Below are the code and all the weights of a small trained network. Each question names an input and a class and asks about switching units off, where a switched-off unit gives its printed mean instead of its output.

import numpy as np


def w(rows, s, z=0):
    codes = np.array(rows[::2]) - 128.0
    scale = np.full(codes.shape[1], s)
    scale[-1] = z or s
    return codes * scale


def norm(h):
    return h / np.sqrt((h * h).mean(-1, keepdims=True) + 1e-5)


def f(y):
    return np.maximum(y, 0)


def log_softmax(a):
    a = a - a.max(-1, keepdims=True)
    return a - np.log(np.exp(a).sum(-1, keepdims=True))


def net(x, mask):
    res = np.array(x, float).reshape(1, 3) / 4 @ E
    u = 0
    for l in range(3):
        y = f(norm(res) @ A[l][:, :-1].T + A[l][:, -1])
        res = res + np.where(mask[u : u + 9], y, B[l][:, -1]) @ B[l][:, :-1]
        u += 9
    return log_softmax(norm(res)[-1] @ U[:, :-1].T + U[:, -1])


A, B = {}, {}
E = w([
[96,94,94,230,178,205,122],'x0',
[138,101,147,198,90,155,253],'x1',
[123,149,111,139,73,206,76],'x2',
],0.006)
A[0] = w([
[120,105,76,155,121,153,44,24],'0.n0',
[172,193,193,117,26,127,232,105],'0.n1',
[46,112,83,210,254,112,36,62],'0.n2',
[105,154,119,226,190,195,197,63],'0.n3',
[118,116,8,179,207,55,109,2],'0.n4',
[63,180,115,69,108,79,94,161],'0.n5',
[178,161,67,102,53,217,114,132],'0.n6',
[149,120,149,86,205,109,128,108],'0.n7',
[178,158,121,66,92,107,92,102],'0.n8',
],0.0081,0.0067)
B[0] = w([
[186,155,90,78,166,57,33,159],'0.n0',
[69,125,88,57,182,124,151,254],'0.n1',
[98,118,163,1,149,137,76,220],'0.n2',
[193,150,182,176,78,118,140,215],'0.n3',
[126,34,202,30,149,193,111,156],'0.n4',
[189,120,189,231,110,129,208,226],'0.n5',
[4,180,127,194,31,173,76,219],'0.n6',
[151,60,123,75,58,202,119,172],'0.n7',
[81,166,211,218,112,133,167,201],'0.n8',
],0.0075,0.0067)
A[1] = w([
[101,97,95,89,175,153,28,44],'1.n0',
[121,126,59,56,238,64,192,36],'1.n1',
[144,155,27,141,170,132,55,1],'1.n2',
[70,167,145,77,71,127,95,41],'1.n3',
[40,114,61,57,86,109,188,50],'1.n4',
[134,113,52,174,105,176,175,29],'1.n5',
[107,81,122,146,68,184,145,102],'1.n6',
[197,94,138,104,105,100,123,70],'1.n7',
[199,147,128,155,245,100,203,110],'1.n8',
],0.011,0.0043)
B[1] = w([
[154,91,85,48,108,145,201,206],'1.n0',
[121,196,198,55,93,64,15,220],'1.n1',
[210,192,2,219,110,146,141,144],'1.n2',
[90,110,62,191,107,172,188,234],'1.n3',
[10,140,106,121,166,175,227,254],'1.n4',
[113,111,165,127,61,137,108,162],'1.n5',
[115,195,138,115,164,61,121,220],'1.n6',
[134,45,118,186,205,170,103,168],'1.n7',
[143,127,114,71,188,65,58,210],'1.n8',
],0.0092,0.0054)
A[2] = w([
[206,108,165,167,209,92,107,2],'2.n0',
[104,166,179,135,90,110,131,118],'2.n1',
[69,131,43,201,124,128,130,70],'2.n2',
[167,151,4,114,92,145,132,34],'2.n3',
[210,92,136,170,166,122,139,80],'2.n4',
[213,99,176,162,163,67,126,23],'2.n5',
[94,124,45,122,144,171,200,42],'2.n6',
[136,166,145,160,51,158,99,102],'2.n7',
[124,140,40,56,153,142,120,152],'2.n8',
],0.013,0.0064)
B[2] = w([
[96,74,38,221,139,57,99,197],'2.n0',
[146,132,144,134,137,170,50,254],'2.n1',
[120,71,129,87,171,62,157,222],'2.n2',
[228,145,38,201,90,147,175,167],'2.n3',
[65,142,81,99,193,29,87,181],'2.n4',
[114,55,8,182,140,82,117,211],'2.n5',
[87,134,54,168,72,134,203,197],'2.n6',
[200,149,207,108,122,154,86,245],'2.n7',
[172,129,143,183,124,131,152,236],'2.n8',
],0.013,0.0067)
U = w([
[131,51,41,202,218,5,48,149],'0',
[196,215,250,224,59,187,16,162],'1',
[229,31,167,44,216,193,159,136],'2',
[234,169,37,230,47,208,188,153],'3',
[57,219,201,24,227,22,79,1],'4',
[3,215,97,186,63,193,236,49],'5',
],0.014,0.0053)

Each question gives the input, the list of numbers given to net, and the class t.
The units are the neurons (one row each of A and B). Each row of codes is followed by its name. A weight is (code - 128) times the scale printed after its matrix; where a second scale follows, it is the last column's (A, B and U).
mask holds one flag per neuron, layer by layer. A switched-off neuron (its flag False) gives its mean, the last column of its row in B, instead of its output. The means were averaged over made-up inputs and are rounded, as every weight is.
A unit's drop is (log p(t) with every unit on - log p(t) with that unit switched off) / (log p(t) with every unit on - log p(t) with every unit switched off).
The circuit of an input: a set's keep is (log p(t) with only the set's units on - log p(t) with every unit switched off) / (log p(t) with every unit on - log p(t) with every unit switched off). Starting from the 12 units with the biggest drops (on a tie, the unit counted first), units are removed one at a time, each time the one whose removal leaves the highest keep (on an exact tie, the one counted first), for as long as the keep stays at least 0.8.
units of the circuit, in order: the units of the circuit, biggest drop first
top k neurons: the k neurons with the biggest drops, biggest first
top k neurons in layer l: the k neurons of layer l with the biggest drops, biggest first
drop when u is switched off: that unit's drop, to one decimal
input [-6,3,-1], class 4: units of the circuit, in order	0.n1, 1.n1
input [-3,3,0], class 4: units of the circuit, in order	1.n1, 0.n1
input [0,2,7], class 5: top 2 neurons	0.n5, 1.n3
input [-8,4,-1], class 4: units of the circuit, in order	0.n1, 1.n1
input [1,-1,7], class 3: top 3 neurons	0.n0, 0.n8, 0.n3
input [3,0,8], class 3: top 2 neurons	0.n5, 0.n0
input [1,-5,8], class 3: top 2 neurons	0.n0, 0.n3
input [3,0,1], class 3: top 3 neurons	0.n2, 0.n5, 0.n8
input [8,-1,0], class 2: top 2 neurons	0.n2, 0.n6
input [-5,7,2], class 5: top neuron	1.n4
input [1,-4,3], class 3: top 4 neurons	0.n0, 0.n3, 1.n3, 1.n0
input [1,-8,0], class 2: top 4 neurons	0.n2, 0.n6, 0.n3, 0.n5
input [-1,2,-1], class 4: top 2 neurons	1.n1, 0.n6
input [-5,0,6], class 1: top 2 neurons	0.n8, 0.n5
input [8,0,-1], class 2: top 3 neurons in layer 0	0.n2, 0.n5, 0.n6
input [-6,6,-4], class 4: top neuron in layer 0	0.n6
input [7,-8,1], class 3: top 2 neurons in layer 1	1.n2, 1.n0
input [8,2,6], class 1: drop when 0.n3 is switched off	2.0
input [-5,3,-5], class 4: drop when 1.n1 is switched off	1.0
input [-6,-6,2], class 1: drop when 0.n6 is switched off	0.0
input [-6,4,8], class 5: top neuron in layer 0	0.n1
